Below is a small trained network, with its code and all its weights. Each question gives an input and a class and asks what happens when units are switched off, that is, made to give their printed mean instead of their output.

import numpy as np


def w(rows, s, z=0):
    codes = np.array(rows[::2]) - 128.0
    scale = np.full(codes.shape[1], s)
    scale[-1] = z or s
    return codes * scale


def norm(h):
    return h / np.sqrt((h * h).mean(-1, keepdims=True) + 1e-5)


def f(y):
    return y / 2 * (1 + np.tanh(0.7978845608 * (y + 0.044715 * y**3)))


def log_softmax(a):
    a = a - a.max(-1, keepdims=True)
    return a - np.log(np.exp(a).sum(-1, keepdims=True))


def net(x, mask):
    res = np.array(x, float).reshape(1, 5) / 4 @ E
    u = 0
    for l in range(3):
        y = f(norm(res) @ A[l][:, :-1].T + A[l][:, -1])
        res = res + np.where(mask[u : u + 10], y, B[l][:, -1]) @ B[l][:, :-1]
        u += 10
    return log_softmax(norm(res)[-1] @ U[:, :-1].T + U[:, -1])


A, B = {}, {}
E = w([
[139,102,162,69,96,136,129,175,65,254,51,44],'x0',
[219,154,99,163,54,222,43,134,76,63,170,68],'x1',
[65,220,18,66,121,170,77,121,146,142,81,166],'x2',
[102,150,104,224,17,61,133,228,102,118,76,196],'x3',
[169,48,33,99,91,61,143,106,168,145,147,96],'x4',
],0.0092)
A[0] = w([
[129,53,92,77,204,208,111,154,117,121,158,137,87],'0.n1',
[185,138,64,143,150,70,109,164,190,145,140,72,59],'0.n2',
[118,183,99,179,122,114,223,25,105,74,140,152,59],'0.n3',
[98,158,236,169,162,190,56,160,169,147,81,158,95],'0.n4',
[113,72,236,176,99,72,110,123,137,142,204,97,63],'0.n5',
[247,68,114,119,154,50,40,88,188,134,28,159,55],'0.n6',
[135,69,66,125,116,104,116,126,165,147,127,113,134],'0.n7',
[99,2,120,112,218,243,154,126,120,112,111,160,74],'0.n8',
[77,66,102,192,95,135,121,211,115,115,96,186,127],'0.n9',
[80,143,163,79,199,17,142,154,167,130,104,145,3],'0.n10',
],0.0076,0.0043)
B[0] = w([
[127,212,136,181,32,37,119,127,146,141,110,124,160],'0.n1',
[75,145,145,115,114,146,151,120,57,71,147,140,147],'0.n2',
[116,112,164,104,154,107,58,195,75,162,170,146,174],'0.n3',
[79,151,90,108,124,139,212,146,27,73,202,115,216],'0.n4',
[249,129,55,83,207,115,155,127,118,85,25,161,214],'0.n5',
[100,175,130,121,135,154,184,153,83,111,196,124,146],'0.n6',
[94,167,129,140,150,137,167,123,45,113,151,147,178],'0.n7',
[149,174,150,136,100,70,100,113,112,141,136,144,170],'0.n8',
[160,217,145,124,95,44,97,80,144,160,153,105,254],'0.n9',
[96,84,151,168,110,163,137,41,119,203,106,215,205],'0.n10',
],0.012,0.0049)
A[1] = w([
[128,147,146,122,108,125,180,118,128,143,98,98,63],'1.n1',
[47,160,10,79,155,180,101,172,213,95,27,143,3],'1.n2',
[188,76,107,197,15,252,63,133,122,80,152,92,16],'1.n3',
[95,26,26,115,86,92,185,146,162,134,186,78,28],'1.n4',
[120,119,88,155,167,112,89,142,237,81,181,148,65],'1.n5',
[107,89,126,184,132,164,128,117,184,87,189,201,89],'1.n6',
[126,150,166,56,201,156,122,29,173,132,178,63,107],'1.n7',
[106,181,103,96,112,138,80,81,82,200,176,151,126],'1.n8',
[129,60,38,99,77,72,137,93,134,130,161,121,61],'1.n9',
[113,75,133,96,104,173,120,208,123,246,88,61,103],'1.n10',
],0.011,0.0035)
B[1] = w([
[122,140,112,125,141,139,75,148,178,92,185,127,148],'1.n1',
[215,126,136,86,151,154,181,136,171,99,5,137,170],'1.n2',
[86,105,91,161,177,178,124,75,181,246,141,159,225],'1.n3',
[107,133,162,148,117,128,164,140,61,107,161,162,140],'1.n4',
[126,108,177,71,154,79,55,152,50,156,120,68,158],'1.n5',
[105,116,134,75,159,92,70,168,99,113,111,71,167],'1.n6',
[124,201,133,213,56,67,137,184,124,172,119,157,178],'1.n7',
[200,86,83,124,137,116,186,117,127,82,115,146,254],'1.n8',
[83,213,189,156,147,201,146,174,110,103,127,141,161],'1.n9',
[100,129,153,117,200,60,18,137,101,54,182,150,184],'1.n10',
],0.013,0.009)
A[2] = w([
[146,86,90,165,85,203,104,87,181,146,159,81,70],'2.n1',
[197,70,136,103,111,132,174,134,192,60,99,95,141],'2.n2',
[166,70,117,116,136,86,126,77,95,102,164,139,203],'2.n3',
[190,17,218,203,148,115,180,151,172,111,171,64,26],'2.n4',
[111,142,126,175,2,73,108,174,197,121,116,111,23],'2.n5',
[53,166,191,113,107,198,183,134,100,86,154,119,32],'2.n6',
[82,113,158,82,151,97,52,154,135,100,131,76,4],'2.n7',
[149,180,159,66,129,114,154,45,182,139,177,56,201],'2.n8',
[98,117,150,83,141,82,162,121,143,130,123,115,51],'2.n9',
[23,53,145,137,141,117,171,112,225,176,115,154,24],'2.n10',
],0.016,0.0015)
B[2] = w([
[40,110,162,71,197,106,137,125,138,187,127,163,215],'2.n1',
[176,94,151,125,126,188,152,102,169,117,74,112,208],'2.n2',
[125,100,145,112,112,183,95,151,171,152,103,46,254],'2.n3',
[140,207,38,79,106,125,186,104,140,62,45,223,189],'2.n4',
[160,152,168,193,61,58,129,86,145,189,143,65,231],'2.n5',
[131,112,114,130,106,183,197,145,61,93,161,66,213],'2.n6',
[110,71,125,132,98,99,81,159,181,45,150,135,228],'2.n7',
[122,77,120,171,73,124,135,125,122,171,115,71,136],'2.n8',
[120,163,63,169,122,178,58,117,134,132,184,139,186],'2.n9',
[57,111,129,91,223,195,91,111,142,248,151,128,213],'2.n10',
],0.016,0.0066)
U = w([
[59,135,120,124,197,164,114,96,149,236,139,169,176],'0',
[179,203,148,198,44,37,147,106,144,178,114,101,170],'1',
[205,161,93,86,144,159,181,120,165,72,8,169,150],'2',
[99,162,124,141,124,183,216,161,25,73,191,104,170],'3',
[114,101,140,115,132,93,28,175,157,63,148,109,167],'4',
[167,76,173,122,106,189,149,109,166,165,110,50,95],'5',
[142,67,220,118,88,134,173,133,140,125,134,177,5],'6',
[136,87,221,105,82,145,161,110,139,121,138,161,2],'7',
],0.014,0.0056)

Each question gives the input, the list of numbers given to net, and the class t.
The units are the neurons (one row each of A and B). Each row of codes is followed by its name. A weight is (code - 128) times the scale printed after its matrix; where a second scale follows, it is the last column's (A, B and U).
mask holds one flag per neuron, layer by layer. A switched-off neuron (its flag False) gives its mean, the last column of its row in B, instead of its output. The means were averaged over made-up inputs and are rounded, as every weight is.
A unit's drop is (log p(t) with every unit on - log p(t) with that unit switched off) / (log p(t) with every unit on - log p(t) with every unit switched off).
The circuit of an input: a set's keep is (log p(t) with only the set's units on - log p(t) with every unit switched off) / (log p(t) with every unit on - log p(t) with every unit switched off). Starting from the 12 units with the biggest drops (on a tie, the unit counted first), units are removed one at a time, each time the one whose removal leaves the highest keep (on an exact tie, the one counted first), for as long as the keep stays at least 0.8.
units of the circuit, in order: the units of the circuit, biggest drop first
unit that matters most: the unit with the biggest drop
k most important neurons: the k neurons with the biggest drops, biggest first
top k neurons in layer l: the k neurons of layer l with the biggest drops, biggest first
drop of u: that unit's drop, to one decimal
input [-8,-7,5,-5,5], class 4: 2 most important neurons	(1.n6 1.n5)
input [-6,1,7,7,-7], class 1: 4 most important neurons	(0.n9 0.n5 1.n3 1.n9)
input [8,-7,-8,-4,-6], class 2: unit that matters most	2.n4
input [-7,7,-6,-7,0], class 0: 4 most important neurons	(1.n3 0.n9 2.n1 1.n10)
input [-5,0,5,6,7], class 3: 2 most important neurons	(1.n9 0.n1)
input [5,1,7,7,8], class 3: units of the circuit, in order	(1.n9 1.n4)
input [1,0,-1,-4,-4], class 1: 3 most important neurons	(1.n9 0.n7 2.n8)
input [-5,2,4,5,2], class 1: 3 most important neurons	(0.n9 1.n10 2.n5)
input [8,-1,-7,5,1], class 4: 4 most important neurons	(1.n10 1.n8 2.n7 1.n2)
input [-5,-7,-1,8,-6], class 1: 3 most important neurons	(0.n9 1.n3 2.n5)
input [4,7,0,-8,-1], class 1: 2 most important neurons	(1.n7 2.n5)
input [5,2,8,-6,4], class 2: 2 most important neurons	(1.n2 0.n9)
input [6,-3,6,-6,0], class 1: 2 most important neurons	(1.n7 0.n5)
input [8,-3,-8,1,-3], class 2: unit that matters most	0.n5
input [2,2,-7,-1,5], class 2: 2 most important neurons	(0.n5 2.n4)
input [-2,8,-3,-2,-8], class 0: 2 most important neurons	(1.n3 2.n1)
input [-5,1,3,-5,2], class 1: top 2 neurons in layer 1	(1.n7 1.n10)
input [-8,3,-6,6,3], class 4: top 2 neurons in layer 1	(1.n5 1.n8)
input [7,8,-2,-8,8], class 0: top 2 neurons in layer 0	(0.n9 0.n4)
input [-7,-4,-6,3,-6], class 4: units of the circuit, in order	(1.n6)
input [0,0,8,-6,5], class 2: top 2 neurons in layer 1	(1.n2 1.n8)
input [5,8,-7,2,8], class 0: top 2 neurons in layer 1	(1.n3 1.n8)
input [-5,5,6,-4,3], class 2: top 2 neurons in layer 1	(1.n2 1.n8)
input [1,-1,6,-6,-4], class 1: top 2 neurons in layer 0	(0.n5 0.n8)
input [5,0,1,1,-7], class 3: drop of 1.n3	0.0
input [4,7,-7,-1,-6], class 0: drop of 1.n8	0.6
